In the rows, zero is written as 128.
Each row of numbers belongs to one of the objects below and depends on some of the facts about them. Some rows are named. Which object is each other row?

Named rows:
stesuk: [131 131  89 192 109 135 127  77 146 103 135 119 130 148 152 142  89 150
 137 141 166 145 107 126 171 131 145 126 166 140 147 129 170 126 106 102
 155  79 137 186 107 157 122 109]
sastek: [129 101 108 144  66 144 129  88 171 116 126 118 135 159 148 156 103 140
 146 138 148 145 108 134 137  98 133 131 137 148 154 123 142 109 127 129
 146  57 147 140 110 143 114  84]
tredan: [133 144  49 209  90 117 147  65 137  88 141 121 130 142 158 114 115 154
 120 139 146 152 107 116 170 127 170 135 171 132 134 151 170 108 104  92
 162  90 150 145  98 133 142 126]
klatram: [147 156  73 224  81 141 133  71 144 101 135 128 132 138 157 119  88 149
 143 145 171 147 105 123 155 137 161 123 178 134 150 160 160 106 117 106
 161  79 161 124 104 148 112 110]
lelim: [138 140  54 201 106  98 141  60 152  94 142 116 128 141 162 107 113 153
 107 140 124 153 109 131 180 122 200 133 176 136 135 156 160 101 106  92
 160  90 150 137 101 128 151 109]
tepe: [186 119  90 211  35 133  74  96 173 107 108 141 143 138 152 170 104 141
 113 128 147 134 115 114 110 125 150 131 165 148 121 168 133 112 115 152
 149  75 186 140 131 123 147 118]
sosur: [144 103 116 167  72 138 125 103 179 116 127  98 156 148 150 170 104 141
 141 131 148 140 111 144 136  81 140 133 148 152 149 117 137  94 121 156
 149  68 146 140 124 134 111  96]
zotu: [106  60 128  96  89 153 128  92 176 135 122  94 141 167 139 181 108 141
 143 122 104 143 109 159 140  70 126 138 143 156 159  80 138 121 125 149
 134  61 126 186 119 157 117  85]
griker: [136 120  62 159  68 104 161  79 155  94 131 127 140 151 152 121 123 150
 120 134 144 146 120 117 130 102 151 141 160 136 137 162 138 109 131 133
 150  63 169 109 118 117 149 111]
skivubrer: [156 125  76 207  84 166 102  78 165 113 133  93 141 142 149 152 115 150
 110 130 133 149 102 150 190 126 185 137 182 146 144 117 159  94 131 104
 162  99 139 125 119 145 111 111]
rutu: [148  89 125 156 102 116 134 105 155 126 127 124 147 152 147 175 109 142
 140 130 120 141 114 131 149 101 149 142 138 148 154 109 143 109 136 139
 147  65 147 174 126 139 119 114]
fupaba: [155 117  79 177  61 111 127  84 149 110 126 147 130 150 150 136 112 144
 130 135 139 144 112 107 124 127 161 137 137 138 146 168 132 117 146 116
 144  62 176 121 109 138 140 108]
tugrum: [129 120  63 152  65 101 157  74 156  97 133 139 131 152 150 121 123 149
 119 137 142 148 116 118 127 107 159 138 153 136 137 168 139 107 129 123
 148  60 169 110 108 116 146 104]
kledrun: [162 117  79 202  52 138 109  84 161 114 118 135 139 146 148 150 107 143
 132 131 152 139 115 119 136 149 147 128 141 141 139 169 134 118 153 127
 144  78 185 134 116 154 146 107]
grebak: [141  96 108 168  59 162 108  90 161 120 122 116 137 157 142 165  86 142
 142 128 170 141 104 129 151 113 123 127 136 147 149 119 147 139 144 124
 139  75 154 179 110 169 132 101]
teple: [118  94  53 154   5 128 167  77 165  95 141 113 151 159 150 121 126 149
 110 120 131 154 103 125 135  68 144 143 128 139 143 152 132 113 153 131
 151  76 179  83 102 117 163 107]
safle: [127  99  99 140  79 139 128  88 168 116 124 119 133 159 144 157 109 143
 131 133 141 143 111 128 149 105 142 134 138 146 146 124 143 120 124 119
 141  65 142 159 110 148 131  91]
duklom: [125 138  72 168  88 143 137  78 142  96 143 118 124 149 150 128  96 153
 128 137 171 149  99 131 164 101 171 133 212 137 154 138 159 119 102 108
 153  66 124 121  99 137 114 108]

How the objects are related:
bafun γ:skedregra μ:skoskes
barumo γ:fafak
beber π:sosur Λ:a γ:tepe σ:245 μ:fimam
bekles Λ:a γ:devimi σ:447
beplabol π:skotu Λ:i γ:tritufo σ:887
bibrek π:stedrin γ:skedregra μ:sugil
bodu π:sidru Λ:m γ:fupaba σ:447
bokle γ:datrem σ:245
bomek π:gula Λ:b γ:degrur σ:447 μ:grodre
brabro π:driple Λ:a γ:rubrol σ:157 μ:sufom
brukali π:pligokal Λ:e γ:fupaba σ:887
brutrar γ:kledrun
buklel μ:tritufo
bunim Λ:e γ:dridi σ:447
bustutra π:tozin Λ:l γ:rubrol σ:887
dafis π:vusto γ:sketrus μ:stedrin
daplezem μ:triflo
datrem γ:rosum
degrur π:tepe γ:duzes
devimi π:fupaba γ:rubrol μ:sistuk
dofe π:lisaflek Λ:a γ:buklel σ:887 μ:nagrum
draskes Λ:a γ:tetriro σ:887 μ:drate
drate π:zazik γ:brade σ:887 μ:tetriro
dremibri π:flunu Λ:b γ:dridi σ:157 μ:griga
dretras π:klebruk γ:triflo σ:887 μ:devimi
drima Λ:d γ:groku σ:887
driple π:bustutra Λ:m γ:rubrol σ:157
drubris π:gretrusku Λ:c γ:mepo σ:887
duklom π:gerak Λ:n γ:klobon σ:447 μ:sase
fafak μ:pegras
fave π:sison Λ:h γ:sugil σ:697
fesur Λ:j γ:stedrin σ:245 μ:zestes
fezer π:sugil γ:sistuk μ:vudros
fimam π:skoskes Λ:f γ:skiki σ:174
flapo π:plalus γ:daplezem σ:887 μ:klebruk
flifluk Λ:e γ:skotu σ:447 μ:datrem
flistikar π:guflin Λ:j γ:plalus σ:887
floku π:stana Λ:k γ:skasal σ:535 μ:plalus
flotra π:ziplu Λ:f γ:barumo σ:887 μ:fesur
flunu π:pegras Λ:a γ:dridi σ:887
flusem Λ:k γ:zestes σ:245
fupaba π:brabro γ:rubrol μ:grevol
fustan π:groze γ:tritufo
gerak γ:klobon
grebak π:plitron γ:sistuk σ:887
gretrusku Λ:g γ:mepo σ:887
grevol π:skivubrer Λ:e γ:tritufo σ:447
griga π:pluvar Λ:a γ:duzes σ:887
griker μ:kluple
grodre μ:bibrek
grodrir π:flusem Λ:a γ:zestes σ:157 μ:dridi
groku π:dretras γ:triflo
groze π:grevol Λ:m γ:tritufo σ:447
grutram π:mafle Λ:b γ:tazon σ:447
guflin Λ:e γ:plalus σ:245
gula Λ:a γ:degrur σ:174
kazin π:rata Λ:h γ:bibrek σ:887
klabron π:nezim Λ:c γ:vudros σ:447 μ:klobon
klatram π:lelim Λ:b γ:brutrar σ:535
klebruk π:skebratu Λ:l γ:triflo σ:697 μ:sosur
klobon μ:sope
kluple π:litu Λ:b γ:sugil σ:887 μ:duzes
lafekas π:leduk Λ:k γ:grodre σ:447 μ:sidru
leduk Λ:j γ:grodre σ:447
lelim π:trirovas Λ:h γ:brutrar σ:535 μ:nezim
lisaflek Λ:c γ:buklel σ:887
litra π:griga Λ:i γ:duzes σ:887 μ:bekles
litu Λ:d γ:sugil σ:157 μ:mebrur
lobrol π:zotu Λ:b γ:bafun σ:887
ludipla γ:tritufo σ:887
mafle Λ:n γ:tazon σ:245
mastu π:veplosus Λ:c γ:tepe σ:887
mebrur Λ:a γ:vudros σ:697 μ:fupaba
mepo π:litra γ:duzes
nagrum Λ:e γ:pegras σ:447 μ:brade
nasta π:sope Λ:b γ:fezer σ:447
nerem π:fimam Λ:j γ:skiki σ:887 μ:tazon
nezim π:mebrur Λ:d γ:vudros σ:697 μ:zuto
nuskis π:ludipla γ:tritufo σ:157 μ:skotu
padromi π:kazin Λ:c γ:bibrek σ:157 μ:skigos
pegras π:bunim γ:dridi μ:draskes
plalus π:skasal γ:daplezem μ:ludipla
pligokal π:zosiklor γ:fupaba σ:887
plitron π:fezer γ:sistuk μ:flotra
pluvar π:skiki Λ:e γ:duzes σ:447 μ:beber
rata π:trumul Λ:g γ:bibrek σ:697 μ:flistikar
rirode π:zovos Λ:j γ:fezer σ:245
rubrol π:zestes γ:brade
rupar π:skudro Λ:j γ:tugrum σ:447
rutu π:bodu Λ:d γ:fupaba σ:887 μ:rata
sadok π:barumo γ:fafak σ:447 μ:rirode
safle π:zodim γ:pegras σ:887
sase Λ:m γ:plitron σ:447
sastek Λ:b γ:gerak σ:887
sedrakluk π:fave Λ:e γ:sugil σ:887
sidru Λ:f γ:fupaba σ:157
sison π:kluple Λ:a γ:sugil σ:157
sistuk μ:vusto
skalu π:draskes Λ:b γ:tetriro σ:887
skasal γ:daplezem
skebratu Λ:b γ:triflo σ:887
skebu π:vudros Λ:e γ:griker σ:157
skedregra μ:dafis
skigos π:flapo Λ:b γ:daplezem σ:245 μ:kledrun
skiki π:skoplam γ:duzes
skivubrer π:tritu Λ:c γ:tritufo σ:447
skoplam π:tribol Λ:l γ:duzes σ:174
skoskes Λ:a γ:skiki σ:157 μ:mastu
skotu π:nuskis γ:tritufo μ:fafak
skudro γ:tugrum σ:245
skugrik π:tugrum γ:kledrun
sope π:rirode Λ:i γ:fezer σ:245 μ:zovos
soplar Λ:l γ:tribol σ:887 μ:skalu
sosur Λ:b γ:tepe σ:887 μ:zotu
stana γ:skasal σ:887
stedrin π:bafun γ:skedregra μ:bokle
stesuk π:sase Λ:d γ:plitron σ:447
sufom π:tademon Λ:b γ:barumo σ:157 μ:gerak
sugil γ:sistuk
tademon π:flotra Λ:c γ:barumo σ:887
tatuk π:tetriro Λ:a γ:sketrus σ:887
tazon π:lobrol γ:bafun μ:groze
tepe γ:duzes
teple π:safle Λ:c γ:pegras σ:245 μ:fezer
tetriro γ:sketrus
tozin Λ:b γ:rubrol σ:447 μ:tatuk
tredan π:sastek Λ:h γ:gerak σ:535 μ:rosum
tribol π:degrur γ:duzes μ:lisaflek
triflo μ:dremibri
trirovas γ:brutrar σ:447 μ:drima
tritu π:beplabol Λ:a γ:tritufo σ:447 μ:ziplu
tritufo μ:tepe
trumul γ:bibrek σ:174
tugrum π:brutrar γ:kledrun μ:pluvar
veplosus π:voras Λ:i γ:tepe σ:174
voras π:beber Λ:g γ:tepe σ:157 μ:skebu
vudros γ:griker μ:brabro
vugrom π:datrem Λ:b γ:rosum σ:174
vusto π:tatuk γ:sketrus σ:887
zagrak π:flifluk γ:skotu σ:245 μ:beplabol
zazik Λ:g γ:brade σ:887 μ:nasta
zestes π:drate γ:brade
ziplu Λ:g γ:barumo σ:697 μ:grebak
zodim π:nagrum Λ:a γ:pegras σ:887
zosiklor π:rutu Λ:c γ:fupaba σ:157 μ:rutu
zotu γ:bafun σ:697 μ:leduk
zovos Λ:c γ:fezer σ:245 μ:skiki
zuto π:bibrek Λ:m γ:skedregra σ:245 μ:nerem

Rows to name:
No name comes twice in this set of rows, the named rows included.
[163  94 116 178  54 158  68 100 185 117 111 122 144 148 147 193  94 138
 111 127 133 137 110 127 123 101 139 130 171 158 137 125 149 119 103 152
 148  66 154 188 136 137 131 107] : ludipla
[146 117  77 181  62 112 129  77 163 108 126 134 136 149 152 127 105 146
 121 132 136 144 113 120 139 119 162 132 145 138 142 172 130 115 142 124
 143  74 179 125 106 136 157  98] : vudros
[125 143  79 173  88 128 154  86 150  98 145 104 134 146 157 128  94 149
 148 143 166 151 103 133 156  92 160 130 174 138 150 134 163 104  87 118
 157  67 125 132  95 136 105 103] : bomek
[171 118  75 192  45 122  98  95 171  97 118 134 148 141 152 157 114 143
 107 130 146 139 117 111 103 110 149 136 177 146 125 169 136 108 109 155
 154  71 176 126 130 111 148 117] : degrur
[152 126 107 183 106 121 123  91 156 100 138 120 144 139 157 148 103 144
 115 145 135 146 108 127 144  90 178 138 203 147 157 129 159  88  84 135
 168  66 134 137 125 111  93 115] : tozin
[235 109  35 126  22 165 141  71 141  88  92 166 165 152 127 207 177 144
 142 153 186 132 140 105 104 220  87 138 171 144 115 133 147 132 139 101
 151 101 172  88 116 147  45 133] : tetriro
[134  89  84 155  45 166 113  80 175 116 128 105 132 161 147 153 122 144
 118 127 143 151 100 138 152  98 157 138 130 150 150 108 145 112 148 106
 148  76 145 121 104 143 125  90] : tademon
[127 104  69 138  32 110 174  84 152  94 132 133 145 158 150 128 121 149
 131 130 151 148 113 112 110  87 121 141 136 136 138 154 136 120 137 141
 144  56 176 103 112 122 150 111] : zagrak
[161  96 118 176  67 157  86 102 175 122 113 120 146 148 144 188  98 141
 125 123 140 135 112 137 128 108 137 132 169 156 143 121 141 121 126 148
 146  69 151 184 130 149 128 109] : beplabol
[148  89  92 172  35 185  83  83 176 128 119 106 132 158 145 167 109 141
 128 126 145 146  98 138 158 120 159 134 123 151 151 108 140 118 151 104
 145  87 156 138 103 161 128  91] : lisaflek
[155  94  77 187  23 146 130  80 180 110 126 106 155 153 150 146 134 145
 100 120 132 145 112 132 142 105 143 143 137 145 141 142 126 102 194 137
 153  82 187  88 133 128 149 106] : zovos
[151 134 105 219  79 169 101  84 157 113 130 115 130 143 153 146  75 144
 146 141 186 142 101 130 169 140 143 117 164 143 160 130 163 118 124 106
 154  78 152 167 106 173 102 100] : nasta
[147 116  82 195  79 109 144  80 166 107 130 125 146 147 148 131 107 146
 115 130 137 142 117 125 162 118 160 133 153 139 144 170 131 112 159 129
 147  76 180 124 123 137 156 103] : fezer

The same objects again, as new rows of numbers:
Known rows:
sugil: [163 172 147 138 114 144 145 151 109 109 151 134 124 157  97 112 119 164
 136 138 122 147 159 153 112 115 118 129 127 130 134 149 140 120 101]
tritufo: [108 131 136 128 105 148 121 150 131 119 144 122 133 146 117 124 102 154
 130 137 130 143 136 143 117 114 120 128 128 122 122 132 135 128 126]
padromi: [105  97 153 134  91 149  24 129 168 138 149 122 127 139 145 131  80 118
 117 143 149 127 128 149 109 114 124 121 148 132 100 121  82 140 139]
mafle: [ 97 117 135 120  94 162 163 142 128 116 129 128 124 134 132 133 130 134
 140 152 124 146 144 141 103 133 119 120 129 124 134  75  90 125 110]
zovos: [121 149 157 118 125 159 145 135 115 120 134 127 136 136 109  99 133 137
 141 123 100 144 158 166 104 128 116 146 103 127 122 128 113 123 147]
nasta: [126 162 133 100  86 150 133 108 128 117 141 137 136 137 135 103 136 137
 128 159 101 120 149 147 110 132 114  93 134 144 119 164 122 131  83]
draskes: [146 116  97 148 138 128 226 122 167 145 142 154 129 124 139 155 145 101
 150 125  66 143 133 131 159 105 119 149 152  89 113 101 122 163  88]
drate: [140 127 100 148 159 118 216 138 176 153 148 151 128 140 123 133 144 112
 148 126  73 146 140 125 154 105 120 164 139  94 121 121 155 168 106]
gula: [ 85 146 142 105  89 174 130 138 113 114 126 110 132 127 121 122 105 144
 120 140 129 133 135 151 117 121 124 130 124 118 137 104 102  89 120]
vusto: [137 148  77 140 136 128 245 133 157 131 152 151 127 150 128 164 161 125
 163 141  71 152 141 126 159 116 114 114 148 117 127 127 166 160  66]
tatuk: [168 165 103 133 136 127 249 139 149 137 147 155 120 144 112 133 177 112
 172 131  64 145 149 137 161 107 116 130 154  95 115 121 141 153  80]
bustutra: [ 99 126 114 167 153 109 203 126 157 152 141 152 125 149  98 123 161 112
 163 138  69 145 166 125 160 112 116 160 133 104  99 140 156 174 147]
rosum: [148 158 137 119 103 139 146 152 130 112 148 136 135 156 113 128 119 161
 121 146 124 136 145 145 113 108 118 110 129 104 127 144 146 120  78]
flifluk: [ 90 103 144 139 125 152  53 125 120 147 157  99 145 147 138 130 116 123
 109 110 106 155 127 156 116 152 120 106 103 118 128  96 104 147 136]
sufom: [140 141 126 154  81 125  79  82 172 138 137 126 129 123 141 116  63 142
 101 199 121 119 159 139 119 120 126 152 141 196 136 128 100 121 117]
skugrik: [104 123 129 151  99 154 115 134 138 120 149 124 129 142 138 110 100 142
 133 150 132 136 136 137 115 116 123 121 143 139 128 147 126 123 122]
bekles: [113 176 143 142  92 132 172 109 157 126 129 125 136 135 120  82 109 162
 129 179 108 134 170 114 128  94 118 147 137 119 162 119 124 109  88]
fimam: [ 66 181 119  82  79 165 125 141 107 106 131 107 134 161 104 121 139 164
 128 171 114 141 149 141 118 162 120  89 107 172 135 137 156 100 106]

Name these rows:
No name comes twice in this set of rows, the named rows included.
[ 90 126 131 127 121 148 118 114 101 133 151 100 146 148 136 105 134 137
 111 140  95 147 135 152 114 159 116 107  94 123 157  97 114 129 109] : guflin
[131 169 148 171  96 126 100 102 176 144 130 114 130 130 117  87  54 158
 119 166 130 139 164 124 128  87 127 177 147 157 154  89  91 112 117] : brabro
[ 92 143 177 123 107 131  32 141 180 155 133 116 138 138 117 105  74 136
 109 122 133 145 144 132 121 102 126 147 133 105 102 109 105 144 159] : zosiklor
[ 91 116 142  87 102 158 139 121 143 120 128 138 135 124 145 107 130 114
 115 155 103 119 146 146  97 134 117 117 116 122 110 146 121 132 125] : skigos
[ 80  94 122 161 113 151 126  91 146 130 125 111 130 103 157  77  79 115
 123 164 102 129 148 141 111 139 125 173 121 165 156 110  99 117 159] : teple
[110 120 123 173 158 132 182 141 167 155 145 139 123 136 112 119 153  79
 170  98  75 150 149 140 164 115 119 162 144  98  97 108 128 168 174] : zazik
[126 138  78 159 117 137 228 116 151 130 163 152 125 144 150 129 170 117
 175 148  74 144 146 126 165 123 115 102 160 132 128 153 165 160  70] : grebak
[105 101  82 184 151 124 188 102 166 158 142 121 128 124 150 132 123  89
 144 127  75 147 132 126 173 130 124 174 134 141 137  90 122 161 142] : litra
[151 158 141 137  95 133  45 114 125 137 185 109 142 175 145 120 126 149
 108 163 123 133 140 148 115 133 115  64 131 116 139 144 118 124  58] : skebu
[125 180 140 136  91 154  87 143 145 132 144 112 123 150 105 117  98 146
 142 138 137 138 148 150 143 106 127 135 152 156 121 108 112  99 149] : skoskes
[131 152 158 117 108 160 127 156 129 121 134 122 132 133 113 111 101 138
 131 118 131 137 142 159 105 112 123 135 129 112 120 110 106 111 133] : mebrur

